Below are the code and all the weights of a small trained network. Each question names an input and a target symbol and asks about switching units off, where a switched-off unit gives its printed mean instead of its output.

import numpy as np


def w(rows, s, z=0):
    codes = np.array(rows[::2]) - 128.0
    scale = np.full(codes.shape[1], s)
    scale[-1] = z or s
    return codes * scale


def norm(h):
    return h / np.sqrt((h * h).mean(-1, keepdims=True) + 1e-5)


def f(y):
    return y / 2 * (1 + np.tanh(0.7978845608 * (y + 0.044715 * y**3)))


def softmax(a):
    e = np.exp(a - a.max(-1, keepdims=True))
    return e / e.sum(-1, keepdims=True)


def log_softmax(a):
    a = a - a.max(-1, keepdims=True)
    return a - np.log(np.exp(a).sum(-1, keepdims=True))


def net(x, mask):
    ids = ['ΓΞΣΦΨΩαβζημπτ'.index(c) for c in x.split()]
    T = len(ids)
    res = E[ids] + P[:T]
    r = norm(res)
    for j in range(3):
        rows = slice(2 * j, 2 * j + 2)
        q, k, v = (r @ M[0][rows].T for M in (Q, K, V))
        z = softmax(np.where(np.tri(T) > 0, q @ k.T / 2**0.5, -1e9)) @ v
        o = O[0][rows]
        res = res + np.where(mask[j], z, o[:, -1]) @ o[:, :-1]
    y = f(norm(res) @ A[0][:, :-1].T + A[0][:, -1])
    res = res + np.where(mask[3:7], y, B[0][:, -1]) @ B[0][:, :-1]
    return log_softmax(norm(res)[-1] @ U[:, :-1].T + U[:, -1])


Q, K, V, O, A, B = {}, {}, {}, {}, {}, {}
E = w([
[135,73,176,158,167],'Γ',
[153,75,155,133,153],'Ξ',
[164,83,151,132,156],'Σ',
[139,78,150,138,145],'Φ',
[154,94,156,154,148],'Ψ',
[130,79,159,125,141],'Ω',
[127,142,212,65,161],'α',
[110,110,73,168,88],'β',
[63,195,151,207,137],'ζ',
[175,246,179,129,224],'η',
[203,162,66,83,209],'μ',
[169,115,43,107,119],'π',
[118,238,49,202,239],'τ',
],0.012)
P = w([
[123,83,96,250,231],'0',
[38,78,160,49,154],'1',
[173,148,123,236,88],'2',
[65,103,145,64,136],'3',
[168,148,122,180,101],'4',
[88,123,120,93,111],'5',
[166,143,103,138,109],'6',
[67,142,114,108,91],'7',
[163,134,128,144,116],'8',
],0.018)
Q[0] = w([
[93,85,120,149,149],'head 1',
[249,156,98,181,114],'head 1',
[17,167,87,64,173],'head 2',
[157,134,67,161,203],'head 2',
[156,144,131,163,140],'head 3',
[121,146,87,131,157],'head 3',
],0.013)
K[0] = w([
[33,141,81,104,161],'head 1',
[175,112,123,243,250],'head 1',
[131,244,15,100,137],'head 2',
[157,86,124,182,188],'head 2',
[86,83,162,161,87],'head 3',
[66,108,121,168,183],'head 3',
],0.011)
V[0] = w([
[78,181,65,120,104],'head 1',
[101,138,151,31,17],'head 1',
[118,6,67,144,57],'head 2',
[229,194,57,2,162],'head 2',
[39,197,11,196,181],'head 3',
[222,42,105,125,146],'head 3',
],0.013)
O[0] = w([
[121,201,114,165,108,66],'head 1',
[38,195,84,111,172,1],'head 1',
[206,168,37,60,28,105],'head 2',
[113,71,132,42,228,55],'head 2',
[227,135,31,192,225,104],'head 3',
[86,20,112,137,9,155],'head 3',
],0.012,0.0097)
A[0] = w([
[2,76,180,159,142,1],'neuron 1',
[186,173,111,63,19,196],'neuron 2',
[90,247,160,85,167,131],'neuron 3',
[127,140,139,10,215,88],'neuron 4',
],0.0088,0.0084)
B[0] = w([
[135,254,183,125,101,155],'neuron 1',
[177,91,123,162,160,253],'neuron 2',
[201,146,98,165,76,182],'neuron 3',
[209,97,58,149,112,163],'neuron 4',
],0.016,0.0067)
U = w([
[212,90,134,240,125,179],'Γ',
[189,109,191,85,91,180],'Ξ',
[107,36,246,35,113,102],'Σ',
[76,92,131,150,116,47],'Φ',
[85,99,133,150,119,24],'Ψ',
[28,77,102,163,73,75],'Ω',
[69,194,193,46,93,253],'α',
[160,196,47,143,65,52],'β',
[108,199,133,240,110,22],'ζ',
[94,116,205,157,227,123],'η',
[128,47,125,36,224,137],'μ',
[173,112,27,35,134,110],'π',
[114,137,110,204,231,148],'τ',
],0.011,0.0039)

Each question gives the input, a string of symbols that net reads in full, and the target symbol t.
The units are the heads (2 rows each of Q, K, V and O) and the neurons (one row each of A and B). Each row of codes is followed by its name. A weight is (code - 128) times the scale printed after its matrix; where a second scale follows, it is the last column's (O, A, B and U).
mask holds one flag per unit, heads first, then neurons. A switched-off unit (its flag False) gives its mean, the last column of its rows in O or B, instead of its output. The means were averaged over made-up inputs and are rounded, as every weight is.
A unit's drop is (log p(t) with every unit on - log p(t) with that unit switched off) / (log p(t) with every unit on - log p(t) with every unit switched off).
The circuit of an input: a set's keep is (log p(t) with only the set's units on - log p(t) with every unit switched off) / (log p(t) with every unit on - log p(t) with every unit switched off). Starting from all 7 units, units are removed one at a time, each time the one whose removal leaves the highest keep (on an exact tie, the one counted first), for as long as the keep stays at least 0.8.
units of the circuit, in order: the units of the circuit, biggest drop first
k most important neurons: the k neurons with the biggest drops, biggest first
heads that matter: for each layer, one digit per head in row order, 1 if its drop is at least 0.15 and else 0, layers parted by /
input α α Σ Ψ α α α α Ξ, target Σ: units of the circuit, in order	[head 3]
input Σ Ω π Σ α Ω α Φ, target α: units of the circuit, in order	[head 1; head 3]
input Ξ Ψ β Ω, target β: heads that matter	110
input Ξ α α α Ξ Σ β α, target β: units of the circuit, in order	[head 1; neuron 3]
input Φ Φ π α π Φ, target π: units of the circuit, in order	[head 2; head 1]
input α α Ξ Ω Σ Ω Ω Σ, target Ω: units of the circuit, in order	[head 3; head 1]
input Ω α α Ω Ω α α, target Σ: units of the circuit, in order	[head 3; neuron 3]
input Φ τ Σ τ α α Ω Ψ, target α: units of the circuit, in order	[head 1; neuron 2]
input α α α Σ Γ Ω π α, target π: units of the circuit, in order	[head 2; neuron 4]
input α ζ Φ Σ, target ζ: units of the circuit, in order	[head 1; head 2]
input α Ξ α α Ξ Ψ, target α: heads that matter	100
input Ξ π Φ Ξ η τ π η, target τ: heads that matter	111
input Ω Σ α Σ Ω Ω, target Ω: heads that matter	111
input Γ Γ μ Σ, target μ: heads that matter	110
input Ξ μ Σ α α α α τ, target τ: units of the circuit, in order	[head 3; head 2]
input Ω α π Ω, target π: heads that matter	110
input Ξ π Φ Γ Γ α Φ Ξ, target α: heads that matter	101
input μ α Ω Ξ α α α Σ, target α: most important neuron	[neuron 1]
input π μ α Σ α Ω, target α: units of the circuit, in order	[head 1; head 3]
input β Σ μ α, target μ: units of the circuit, in order	[head 2; head 1]
input Φ Ξ π α Ψ τ τ Ω, target τ: units of the circuit, in order	[head 3; head 1]
input Ψ Ω Ω Ω Ω Ξ, target Ω: heads that matter	111
input α α α Φ, target α: units of the circuit, in order	[head 1; neuron 1]
input α Ξ Ψ Ξ α α π ζ, target π: heads that matter	010
input β α α Ψ π Ξ, target π: most important neuron	[neuron 4]
input Ω Ω α Ω, target α: heads that matter	100
input Ω Ξ Ω μ α Ξ, target μ: most important neuron	[neuron 4]
